Below are the code and all the weights of a small trained network. Each question names an input and a target symbol and asks about switching units off, where a switched-off unit gives its printed mean instead of its output.

import numpy as np


def w(rows, s, z=0):
    codes = np.array(rows[::2]) - 128.0
    scale = np.full(codes.shape[1], s)
    scale[-1] = z or s
    return codes * scale


def f(y):
    return np.maximum(y, 0)


def softmax(a):
    e = np.exp(a - a.max(-1, keepdims=True))
    return e / e.sum(-1, keepdims=True)


def log_softmax(a):
    a = a - a.max(-1, keepdims=True)
    return a - np.log(np.exp(a).sum(-1, keepdims=True))


def net(x, mask):
    ids = ['Πεηξσψ'.index(c) for c in x.split()]
    T = len(ids)
    res = E[ids] + P[:T]
    u = 0
    for l in range(2):
        q, k, v = (res @ M[l].T for M in (Q, K, V))
        z = softmax(np.where(np.tri(T) > 0, q @ k.T / 3**0.5, -1e9)) @ v
        res = res + np.where(mask[u], z, O[l][:, -1]) @ O[l][:, :-1]
        u += 1
        y = f(res @ A[l][:, :-1].T + A[l][:, -1])
        res = res + np.where(mask[u : u + 12], y, B[l][:, -1]) @ B[l][:, :-1]
        u += 12
    return log_softmax(res[-1] @ U[:, :-1].T + U[:, -1])


Q, K, V, O, A, B = {}, {}, {}, {}, {}, {}
E = w([
[176,18,161,81],'Π',
[143,166,143,113],'ε',
[119,222,88,99],'η',
[137,118,84,28],'ξ',
[148,134,99,188],'σ',
[9,64,2,85],'ψ',
],0.016)
P = w([
[126,191,136,88],'0',
[108,77,203,135],'1',
[186,134,108,134],'2',
[5,91,119,137],'3',
[160,111,89,198],'4',
[13,144,123,72],'5',
[177,124,88,182],'6',
],0.011)
Q[0] = w([
[113,5,75,113],'0.h0',
[179,117,99,148],'0.h0',
[35,46,117,71],'0.h0',
],0.012)
K[0] = w([
[151,107,130,204],'0.h0',
[94,134,73,254],'0.h0',
[20,165,196,102],'0.h0',
],0.0078)
V[0] = w([
[109,118,132,88],'0.h0',
[105,199,190,3],'0.h0',
[98,47,125,173],'0.h0',
],0.0076)
O[0] = w([
[3,239,120,33,237],'0.h0',
[9,240,144,176,253],'0.h0',
[77,240,198,44,135],'0.h0',
],0.0075,0.0018)
A[0] = w([
[75,196,107,188,133],'0.n0',
[195,116,120,167,45],'0.n1',
[83,18,136,24,158],'0.n2',
[119,161,144,205,147],'0.n3',
[214,90,154,118,220],'0.n4',
[179,133,133,127,209],'0.n5',
[110,88,99,165,59],'0.n6',
[129,84,203,150,251],'0.n7',
[184,178,8,45,94],'0.n8',
[17,132,183,143,155],'0.n9',
[163,179,130,89,182],'0.n10',
[190,70,135,158,11],'0.n11',
],0.011,0.0023)
B[0] = w([
[137,137,174,115,205],'0.n0',
[118,122,151,63,154],'0.n1',
[83,254,93,199,248],'0.n2',
[216,152,134,108,149],'0.n3',
[103,160,57,192,172],'0.n4',
[208,94,53,133,152],'0.n5',
[137,51,148,206,149],'0.n6',
[93,145,114,44,149],'0.n7',
[126,45,127,158,229],'0.n8',
[26,199,124,142,230],'0.n9',
[149,125,107,164,156],'0.n10',
[100,131,144,85,158],'0.n11',
],0.0067,0.011)
Q[1] = w([
[10,137,120,21],'1.h0',
[131,127,127,65],'1.h0',
[171,145,165,64],'1.h0',
],0.011)
K[1] = w([
[65,80,162,226],'1.h0',
[51,201,149,3],'1.h0',
[94,140,47,228],'1.h0',
],0.0043)
V[1] = w([
[110,92,129,60],'1.h0',
[221,124,221,141],'1.h0',
[166,1,129,137],'1.h0',
],0.0059)
O[1] = w([
[70,105,203,2,107],'1.h0',
[153,194,168,53,4],'1.h0',
[88,197,48,186,10],'1.h0',
],0.0076,0.011)
A[1] = w([
[131,63,120,6,236],'1.n0',
[65,41,127,147,95],'1.n1',
[96,103,166,175,84],'1.n2',
[170,151,193,55,176],'1.n3',
[189,89,155,159,71],'1.n4',
[120,177,72,145,171],'1.n5',
[219,131,232,88,87],'1.n6',
[131,187,100,117,111],'1.n7',
[174,138,54,125,105],'1.n8',
[98,159,49,162,20],'1.n9',
[88,83,220,122,135],'1.n10',
[174,28,139,157,253],'1.n11',
],0.014,0.0047)
B[1] = w([
[5,83,66,114,146],'1.n0',
[189,140,163,37,251],'1.n1',
[255,119,104,108,185],'1.n2',
[49,137,111,203,135],'1.n3',
[176,160,173,63,150],'1.n4',
[153,136,129,167,210],'1.n5',
[141,71,244,107,134],'1.n6',
[34,43,207,201,149],'1.n7',
[147,88,142,181,181],'1.n8',
[194,105,135,117,236],'1.n9',
[192,114,45,127,178],'1.n10',
[67,186,156,158,203],'1.n11',
],0.0077,0.015)
U = w([
[63,168,55,161,153],'Π',
[67,77,99,98,160],'ε',
[141,161,201,112,126],'η',
[155,123,72,177,150],'ξ',
[144,253,103,125,206],'σ',
[169,47,164,85,1],'ψ',
],0.012,0.0044)

Each question gives the input, a string of symbols that net reads in full, and the target symbol t.
The units are the heads (3 rows each of Q, K, V and O) and the neurons (one row each of A and B). Each row of codes is followed by its name. A weight is (code - 128) times the scale printed after its matrix; where a second scale follows, it is the last column's (O, A, B and U).
mask holds one flag per unit, layer by layer, with each layer's heads first. A switched-off unit (its flag False) gives its mean, the last column of its rows in O or B, instead of its output. The means were averaged over made-up inputs and are rounded, as every weight is.
A unit's drop is (log p(t) with every unit on - log p(t) with that unit switched off) / (log p(t) with every unit on - log p(t) with every unit switched off).
The circuit of an input: a set's keep is (log p(t) with only the set's units on - log p(t) with every unit switched off) / (log p(t) with every unit on - log p(t) with every unit switched off). Starting from the 12 units with the biggest drops (on a tie, the unit counted first), units are removed one at a time, each time the one whose removal leaves the highest keep (on an exact tie, the one counted first), for as long as the keep stays at least 0.8.
units of the circuit, in order: the units of the circuit, biggest drop first
most important unit: the unit with the biggest drop
k most important neurons: the k neurons with the biggest drops, biggest first
k most important neurons of layer l: the k neurons of layer l with the biggest drops, biggest first
input ξ Π σ σ η η, target Π: units of the circuit, in order : 1.n7; 0.h0
input σ ε ψ σ Π ε, target Π: units of the circuit, in order : 1.n1; 1.h0
input Π ξ ξ σ σ ε, target Π: 2 most important neurons of layer 0 : 0.n8; 0.n6
input ξ Π Π ξ Π, target Π: most important unit : 0.n4
input Π ε ψ ξ Π ξ ε, target η: units of the circuit, in order : 0.n2; 0.n9; 1.n11; 1.n10
input ξ ψ ε ψ Π σ, target ψ: 2 most important neurons : 0.n2; 1.n1
input Π σ ξ, target ξ: 2 most important neurons of layer 1 : 1.n8; 1.n1
input σ ψ Π ξ Π ε, target ψ: units of the circuit, in order : 0.n2; 1.n11
input Π η ψ ψ, target ξ: units of the circuit, in order : 0.n2; 1.n9; 1.n2
input η ξ ε Π, target σ: units of the circuit, in order : 0.n2; 0.n8
input ε ξ ε ξ, target σ: 2 most important neurons : 0.n2; 1.n8
input η ε σ σ ψ ξ, target Π: units of the circuit, in order : 0.n2; 1.n1
input ξ σ ξ ξ, target Π: 2 most important neurons : 0.n2; 1.n7
input σ ξ ψ ψ ε σ, target ψ: units of the circuit, in order : 0.n2
input σ ψ Π, target ξ: 4 most important neurons of layer 0 : 0.n4; 0.n2; 0.n5; 0.n0
input Π ξ σ σ η η, target Π: 2 most important neurons of layer 0 : 0.n6; 0.n9
input η σ η ψ Π ξ, target ψ: 3 most important neurons of layer 1 : 1.n1; 1.n2; 1.n11
input σ η ψ ψ ξ ξ, target ψ: 2 most important neurons of layer 0 : 0.n9; 0.n4
input ξ ξ ξ ξ, target σ: 3 most important neurons : 0.n2; 1.n1; 1.n8
input η η ψ ε ε, target η: 4 most important neurons of layer 0 : 0.n2; 0.n9; 0.n3; 0.n8
input σ ξ ξ, target ξ: most important neuron : 1.n8
